Below are the code and all the weights of a small trained network. Each question names an input and a class and asks about switching units off, where a switched-off unit gives its printed mean instead of its output.

import numpy as np


def w(rows, s, z=0):
    codes = np.array(rows[::2]) - 128.0
    scale = np.full(codes.shape[1], s)
    scale[-1] = z or s
    return codes * scale


def norm(h):
    return h / np.sqrt((h * h).mean(-1, keepdims=True) + 1e-5)


def f(y):
    return np.maximum(y, 0)


def log_softmax(a):
    a = a - a.max(-1, keepdims=True)
    return a - np.log(np.exp(a).sum(-1, keepdims=True))


def net(x, mask):
    res = np.array(x, float).reshape(1, 3) / 4 @ E
    u = 0
    for l in range(4):
        y = f(norm(res) @ A[l][:, :-1].T + A[l][:, -1])
        res = res + np.where(mask[u : u + 6], y, B[l][:, -1]) @ B[l][:, :-1]
        u += 6
    return log_softmax(norm(res)[-1] @ U[:, :-1].T + U[:, -1])


A, B = {}, {}
E = w([
[141,199,158],'x0',
[226,134,141],'x1',
[80,119,3],'x2',
],0.005)
A[0] = w([
[244,142,106,2],'0.n1',
[143,82,124,165],'0.n2',
[162,110,143,17],'0.n3',
[192,139,127,228],'0.n4',
[189,189,89,140],'0.n5',
[180,87,107,66],'0.n6',
],0.011,0.0029)
B[0] = w([
[70,1,132,219],'0.n1',
[114,169,194,195],'0.n2',
[79,106,135,150],'0.n3',
[225,187,151,252],'0.n4',
[112,168,137,219],'0.n5',
[193,50,186,177],'0.n6',
],0.0063,0.0037)
A[1] = w([
[128,231,206,247],'1.n1',
[241,227,7,216],'1.n2',
[132,122,254,137],'1.n3',
[18,90,175,220],'1.n4',
[204,171,5,71],'1.n5',
[94,113,60,32],'1.n6',
],0.0081,0.0016)
B[1] = w([
[219,140,14,235],'1.n1',
[93,199,191,191],'1.n2',
[94,142,47,253],'1.n3',
[91,2,53,212],'1.n4',
[66,199,188,166],'1.n5',
[163,167,138,165],'1.n6',
],0.0046,0.0058)
A[2] = w([
[181,149,59,142],'2.n1',
[43,162,132,246],'2.n2',
[122,137,50,52],'2.n3',
[15,44,109,109],'2.n4',
[2,57,115,129],'2.n5',
[96,230,151,115],'2.n6',
],0.0076,0.0014)
B[2] = w([
[169,167,235,203],'2.n1',
[119,43,104,201],'2.n2',
[172,192,129,190],'2.n3',
[150,191,6,254],'2.n4',
[254,171,31,254],'2.n5',
[48,131,114,186],'2.n6',
],0.0072,0.0043)
A[3] = w([
[2,157,153,141],'3.n1',
[161,75,216,241],'3.n2',
[125,207,90,252],'3.n3',
[146,94,97,139],'3.n4',
[129,79,145,155],'3.n5',
[79,83,170,93],'3.n6',
],0.0093,0.0029)
B[3] = w([
[1,8,151,157],'3.n1',
[90,11,150,205],'3.n2',
[69,134,171,254],'3.n3',
[171,113,43,169],'3.n4',
[84,81,62,146],'3.n5',
[185,165,109,132],'3.n6',
],0.0066,0.0065)
U = w([
[28,126,163,126],'0',
[145,231,193,3],'1',
[226,134,239,7],'2',
[162,153,8,219],'3',
[176,34,174,206],'4',
],0.014,0.002)

Each question gives the input, the list of numbers given to net, and the class t.
The units are the neurons (one row each of A and B). Each row of codes is followed by its name. A weight is (code - 128) times the scale printed after its matrix; where a second scale follows, it is the last column's (A, B and U).
mask holds one flag per neuron, layer by layer. A switched-off neuron (its flag False) gives its mean, the last column of its row in B, instead of its output. The means were averaged over made-up inputs and are rounded, as every weight is.
A unit's drop is (log p(t) with every unit on - log p(t) with that unit switched off) / (log p(t) with every unit on - log p(t) with every unit switched off).
The circuit of an input: a set's keep is (log p(t) with only the set's units on - log p(t) with every unit switched off) / (log p(t) with every unit on - log p(t) with every unit switched off). Starting from the 12 units with the biggest drops (on a tie, the unit counted first), units are removed one at a time, each time the one whose removal leaves the highest keep (on an exact tie, the one counted first), for as long as the keep stays at least 0.8.
units of the circuit, in order: the units of the circuit, biggest drop first
most important unit: the unit with the biggest drop
top k neurons: the k neurons with the biggest drops, biggest first
top k neurons in layer l: the k neurons of layer l with the biggest drops, biggest first
drop when u is switched off: that unit's drop, to one decimal
input [8,-4,-2], class 1: top 2 neurons : (1.n1, 2.n1)
input [7,-2,8], class 0: most important unit : 0.n1
input [2,-3,-4], class 1: top 4 neurons : (0.n1, 2.n1, 1.n3, 2.n5)
input [7,5,0], class 1: units of the circuit, in order : (1.n2, 1.n4)
input [-8,7,7], class 4: top 4 neurons : (1.n4, 0.n6, 2.n4, 1.n3)
input [3,4,2], class 4: units of the circuit, in order : (0.n1, 0.n4, 2.n4)
input [-2,5,5], class 0: units of the circuit, in order : (2.n5, 1.n5)
input [-7,2,0], class 4: top 2 neurons : (0.n1, 1.n4)
input [8,8,0], class 2: top 2 neurons : (0.n1, 2.n4)
input [7,3,2], class 1: top 2 neurons : (1.n1, 0.n5)
input [6,-4,8], class 0: top 3 neurons : (0.n1, 1.n2, 1.n5)
input [3,-2,3], class 0: top 2 neurons in layer 1 : (1.n2, 1.n6)
input [-4,4,-2], class 4: top 2 neurons : (0.n4, 0.n1)
input [1,7,-4], class 4: units of the circuit, in order : (0.n1)
input [-8,8,8], class 4: top 2 neurons : (0.n6, 1.n4)
input [5,-7,-4], class 3: top 2 neurons : (1.n4, 0.n4)
input [-6,5,8], class 0: top 4 neurons : (0.n1, 1.n4, 1.n5, 1.n2)
input [7,3,4], class 0: top 3 neurons : (1.n2, 2.n6, 2.n5)
input [-8,5,2], class 4: top 2 neurons in layer 2 : (2.n4, 2.n5)
input [7,1,0], class 1: most important unit : 1.n1
input [-5,8,0], class 4: top 2 neurons in layer 0 : (0.n1, 0.n4)
input [-3,7,1], class 4: top 2 neurons : (0.n1, 0.n4)
input [3,7,6], class 0: top 2 neurons : (0.n5, 0.n1)
input [-4,6,2], class 4: top 2 neurons : (0.n4, 0.n1)
input [5,0,1], class 1: drop when 1.n1 is switched off : 0.6
input [4,2,-1], class 1: drop when 0.n6 is switched off : 0.2
input [6,2,1], class 1: most important unit : 1.n1
input [0,4,1], class 4: drop when 0.n6 is switched off : 0.1
input [-8,8,0], class 4: drop when 0.n1 is switched off : 0.1
